Here is a tiny trained network, its code and every weight. The questions are about switching its units off for an input and a class, where a switched-off unit gives its printed mean instead of its output.

import numpy as np


def w(rows, s, z=0):
    codes = np.array(rows[::2]) - 128.0
    scale = np.full(codes.shape[1], s)
    scale[-1] = z or s
    return codes * scale


def norm(h):
    return h / np.sqrt((h * h).mean(-1, keepdims=True) + 1e-5)


def f(y):
    return y / 2 * (1 + np.tanh(0.7978845608 * (y + 0.044715 * y**3)))


def log_softmax(a):
    a = a - a.max(-1, keepdims=True)
    return a - np.log(np.exp(a).sum(-1, keepdims=True))


def net(x, mask):
    res = np.array(x, float).reshape(1, 3) / 4 @ E
    u = 0
    for l in range(2):
        y = f(norm(res) @ A[l][:, :-1].T + A[l][:, -1])
        res = res + np.where(mask[u : u + 5], y, B[l][:, -1]) @ B[l][:, :-1]
        u += 5
    return log_softmax(norm(res)[-1] @ U[:, :-1].T + U[:, -1])


A, B = {}, {}
E = w([
[147,167,202,2,129,44,134,159],'x0',
[68,175,46,23,119,196,183,128],'x1',
[198,37,153,109,148,163,169,178],'x2',
],0.0072)
A[0] = w([
[137,94,40,183,157,209,3,91,156],'L0N1',
[74,200,97,89,104,215,165,207,100],'L0N2',
[163,126,147,185,219,69,38,117,37],'L0N3',
[26,255,134,180,162,48,81,60,64],'L0N4',
[155,203,156,49,118,43,67,188,6],'L0N5',
],0.0049,0.0017)
B[0] = w([
[75,117,176,47,176,103,97,166,251],'L0N1',
[126,74,115,200,67,95,116,57,208],'L0N2',
[101,91,14,179,87,54,236,65,203],'L0N3',
[177,152,146,116,19,202,94,198,254],'L0N4',
[112,63,149,99,254,142,80,84,220],'L0N5',
],0.0095,0.0034)
A[1] = w([
[10,62,122,123,173,140,43,181,113],'L1N1',
[87,155,82,253,203,237,104,189,83],'L1N2',
[112,120,111,110,193,120,174,4,254],'L1N3',
[250,45,136,127,115,221,177,206,127],'L1N4',
[83,176,14,18,146,219,203,86,101],'L1N5',
],0.0073,0.0026)
B[1] = w([
[117,125,63,84,141,144,122,87,227],'L1N1',
[138,161,245,87,187,58,87,166,217],'L1N2',
[43,127,96,134,110,169,111,122,208],'L1N3',
[113,212,115,105,57,149,100,127,237],'L1N4',
[200,94,182,192,158,64,155,146,254],'L1N5',
],0.011,0.0049)
U = w([
[100,108,197,69,255,105,79,139,160],'0',
[177,204,172,127,49,144,101,185,165],'1',
[150,48,148,226,128,66,201,89,132],'2',
[70,134,12,105,68,204,126,93,196],'3',
[161,143,76,159,182,199,163,129,2],'4',
[169,140,90,170,194,219,159,121,27],'5',
],0.016,0.0072)

Each question gives the input, the list of numbers given to net, and the class t.
The units are the neurons (one row each of A and B). Each row of codes is followed by its name. A weight is (code - 128) times the scale printed after its matrix; where a second scale follows, it is the last column's (A, B and U).
mask holds one flag per neuron, layer by layer. A switched-off neuron (its flag False) gives its mean, the last column of its row in B, instead of its output. The means were averaged over made-up inputs and are rounded, as every weight is.
A unit's drop is (log p(t) with every unit on - log p(t) with that unit switched off) / (log p(t) with every unit on - log p(t) with every unit switched off).
The circuit of an input: a set's keep is (log p(t) with only the set's units on - log p(t) with every unit switched off) / (log p(t) with every unit on - log p(t) with every unit switched off). Starting from all 10 units, units are removed one at a time, each time the one whose removal leaves the highest keep (on an exact tie, the one counted first), for as long as the keep stays at least 0.8.
circuit, biggest first: the units of the circuit, biggest drop first
most important unit: the unit with the biggest drop
k most important neurons: the k neurons with the biggest drops, biggest first
k most important neurons of layer l: the k neurons of layer l with the biggest drops, biggest first
input [-8,3,8], class 0: most important unit -> L1N2
input [-5,3,4], class 0: 2 most important neurons of layer 0 -> L0N4, L0N1
input [3,3,-2], class 3: 2 most important neurons of layer 1 -> L1N2, L1N3
input [-5,-1,-6], class 1: 2 most important neurons -> L0N4, L0N5
input [1,5,8], class 1: 2 most important neurons -> L1N4, L1N5
input [7,5,8], class 1: 4 most important neurons -> L1N4, L0N1, L1N2, L1N1
input [-4,-6,6], class 1: 3 most important neurons -> L1N4, L0N2, L0N5
input [-1,4,4], class 1: 3 most important neurons of layer 0 -> L0N5, L0N3, L0N1
input [1,-1,-2], class 3: 3 most important neurons -> L1N5, L1N2, L0N3
input [-1,-3,3], class 3: circuit, biggest first -> L1N5, L1N2
input [-2,-1,1], class 3: 3 most important neurons -> L0N1, L1N1, L1N2
input [1,3,-4], class 1: 2 most important neurons -> L0N4, L1N1
input [-3,-2,-1], class 3: 2 most important neurons of layer 0 -> L0N1, L0N3
input [2,2,-6], class 1: 3 most important neurons -> L0N4, L1N1, L1N3
input [-8,-3,8], class 0: 2 most important neurons -> L1N2, L0N4
input [-8,8,-1], class 0: 3 most important neurons -> L1N2, L0N3, L0N1
input [-4,-3,1], class 0: most important unit -> L0N2
input [-7,8,7], class 2: 4 most important neurons -> L1N5, L0N4, L0N5, L0N2
input [3,-5,0], class 2: 2 most important neurons of layer 0 -> L0N3, L0N1
input [0,6,2], class 2: most important unit -> L1N5
input [2,6,5], class 2: 2 most important neurons -> L1N5, L0N4
input [-6,5,7], class 1: 2 most important neurons of layer 1 -> L1N4, L1N2
input [4,6,-5], class 2: 3 most important neurons of layer 1 -> L1N5, L1N4, L1N2
